Below is a small trained network, with its code and all its weights. Each question gives an input and a class and asks what happens when units are switched off, that is, made to give their printed mean instead of their output.

import numpy as np


def w(rows, s, z=0):
    codes = np.array(rows[::2]) - 128.0
    scale = np.full(codes.shape[1], s)
    scale[-1] = z or s
    return codes * scale


def f(y):
    return np.maximum(y, 0)


def log_softmax(a):
    a = a - a.max(-1, keepdims=True)
    return a - np.log(np.exp(a).sum(-1, keepdims=True))


def net(x, mask):
    res = np.array(x, float).reshape(1, 8) / 4 @ E
    y = f(res @ A[0][:, :-1].T + A[0][:, -1])
    res = res + np.where(mask, y, B[0][:, -1]) @ B[0][:, :-1]
    return log_softmax(res[-1] @ U[:, :-1].T + U[:, -1])


A, B = {}, {}
E = w([
[112,132,140,138,117,122,132,137,120,139,126],'x0',
[135,133,112,111,113,125,125,133,119,127,134],'x1',
[126,127,124,134,131,127,123,116,137,134,129],'x2',
[168,247,105,195,73,233,212,56,116,70,93],'x3',
[79,129,252,62,94,56,189,41,120,2,226],'x4',
[242,54,126,199,44,48,243,171,207,161,147],'x5',
[137,117,121,122,138,143,126,115,141,125,136],'x6',
[119,128,116,142,131,108,124,123,133,118,121],'x7',
],0.0057)
A[0] = w([
[153,253,102,192,94,206,185,82,119,94,80,2],'N1',
[100,50,132,77,193,44,56,174,139,183,153,43],'N2',
[108,73,132,101,140,91,104,180,111,134,122,48],'N3',
[155,143,54,168,159,155,83,189,142,197,54,145],'N4',
[95,47,123,97,149,98,71,179,142,153,143,60],'N5',
[165,122,49,159,136,191,86,184,108,183,55,181],'N6',
[143,121,63,174,161,188,105,176,144,206,72,162],'N7',
[62,192,117,109,191,177,48,124,81,106,106,81],'N8',
[42,169,111,92,179,172,51,101,69,127,98,62],'N9',
[107,141,145,68,139,104,149,90,154,57,206,218],'N10',
[221,55,115,225,54,72,230,170,212,166,143,140],'N11',
[167,125,52,153,148,158,68,165,125,211,46,146],'N12',
],0.0051,0.00062)
B[0] = w([
[248,84,23,230,213,214,177,177,9,162,203,225],'N1',
[216,74,53,229,223,205,188,153,34,188,203,221],'N2',
[171,149,93,160,156,154,161,143,82,144,150,172],'N3',
[56,84,204,119,37,60,161,95,129,80,178,220],'N4',
[150,76,80,202,175,184,158,137,60,140,162,193],'N5',
[69,63,201,117,93,58,174,89,98,60,142,220],'N6',
[30,80,184,110,60,68,162,44,78,86,118,216],'N7',
[166,205,122,73,122,159,29,162,234,177,61,214],'N8',
[146,202,101,67,141,114,29,176,221,177,50,215],'N9',
[105,87,185,106,71,78,179,72,123,80,157,201],'N10',
[166,232,123,24,138,140,3,186,246,201,10,253],'N11',
[82,64,182,103,66,49,197,82,144,47,166,222],'N12',
],0.005,0.0068)
U = w([
[47,95,239,103,68,72,184,63,113,42,163,254],'0',
[145,185,106,60,131,137,56,173,236,198,39,79],'1',
[178,108,23,244,187,185,179,147,28,161,191,41],'2',
],0.011,0.00076)

Each question gives the input, the list of numbers given to net, and the class t.
The units are the neurons (one row each of A and B). Each row of codes is followed by its name. A weight is (code - 128) times the scale printed after its matrix; where a second scale follows, it is the last column's (A, B and U).
mask holds one flag per neuron, in row order. A switched-off neuron (its flag False) gives its mean, the last column of its row in B, instead of its output. The means were averaged over made-up inputs and are rounded, as every weight is.
A unit's drop is (log p(t) with every unit on - log p(t) with that unit switched off) / (log p(t) with every unit on - log p(t) with every unit switched off).
The circuit of an input: a set's keep is (log p(t) with only the set's units on - log p(t) with every unit switched off) / (log p(t) with every unit on - log p(t) with every unit switched off). Starting from all 12 units, units are removed one at a time, each time the one whose removal leaves the highest keep (on an exact tie, the one counted first), for as long as the keep stays at least 0.8.
circuit, biggest first: the units of the circuit, biggest drop first
top k neurons: the k neurons with the biggest drops, biggest first
drop of u: that unit's drop, to one decimal
input [-3,-7,-2,-6,5,7,2,-5], class 1: circuit, biggest first => N11
input [7,6,0,-8,6,7,-8,8], class 2: circuit, biggest first => N2, N5
input [-6,1,6,8,5,-8,-4,2], class 1: top 3 neurons => N8, N9, N2
input [-3,-1,3,6,5,-5,3,-7], class 2: top 2 neurons => N1, N11
input [-4,3,3,-8,6,-5,2,-5], class 2: circuit, biggest first => N2, N5
input [5,7,-7,-4,0,-3,1,8], class 2: top 3 neurons => N11, N2, N5
input [1,-5,7,7,-3,7,-4,-1], class 1: top 2 neurons => N11, N2
input [8,7,-4,5,0,8,-2,-4], class 1: drop of N11 => 1.5
input [-5,6,-7,2,-4,-3,6,7], class 0: drop of N11 => 0.3
input [5,-5,-5,4,-4,-1,3,7], class 0: drop of N12 => 0.1
